Questions about the grid below. Indices start at 0.
1) The entry at row 0, column 0?
2) The top-right entry?
3) The bottom-right entry?
4) The entry at row 2, column 1?
5) The entry directly above the smallest entry?
6) The entry just left of 2.42?
7) The bottom entry of the column that holds the largest entry?
8) The entry in row 0 and column 1?
 2.30   0.73   0.63   1.18  -0.26   1.10   0.95   0.09  -0.02
 1.85   0.04  -1.50   0.71  -1.67   2.24  -0.14   2.26   1.06
 0.09   0.20   1.14   0.62  -0.24   0.01   0.33   2.10   0.81
 0.67  -0.07   0.28   0.92  -0.12   2.16  -0.32   1.65  -0.07
 0.83   1.19   0.68   0.56   0.78   2.12  -0.12   0.02   0.67
 0.84   1.17   0.47   0.67  -0.43   0.93  -0.04   2.55   0.22
 0.77   0.98   0.47   0.65   0.93   1.35   0.71   1.71   0.22
 1.25  -0.23   0.28   0.46  -0.01   2.05   1.09   1.84  -0.78
-0.36   0.38  -0.20   1.23   0.09   0.54   0.15   2.09   1.22
 0.64   1.37  -0.34   0.01   0.08   1.64  -0.47   2.31   0.06
 1.67   1.42  -0.77   1.37  -0.10   1.50  -0.49   1.48   0.43
 1.33   1.52   0.17   1.42  -0.98   0.21   0.44   1.91  -0.22
 0.62  -0.12   0.84   1.56  -0.51   0.37   0.49   0.00   1.23
 1.49   1.66   0.27  -0.38   1.79   0.26   1.57   0.60   0.99
 1.01   0.71  -0.41   0.79   0.38   0.62   2.21   2.02  -1.49
 0.29   2.42  -0.25  -0.19   0.26   0.63  -0.48   1.27   1.26
1) 2.30
2) -0.02
3) 1.26
4) 0.20
5) -0.26
6) 0.29
7) 1.27
8) 0.73

B =
[[ 11  23 -56 -31  26   6  30  33  -9  12]
 [-16  20 -14   5  10  -9   5  -7 -26  25]]
Counting starts at 0.
Find the bottom-right entry.
25
The entry directly below 26 -> 10
Find the top-left entry.
11
Find the entry just left of -14.
20
Find the entry just left of -31.
-56
The entry just left of -56 -> 23
Find the entry in row 1 and column 2.
-14
Find the entry just left of 6.
26
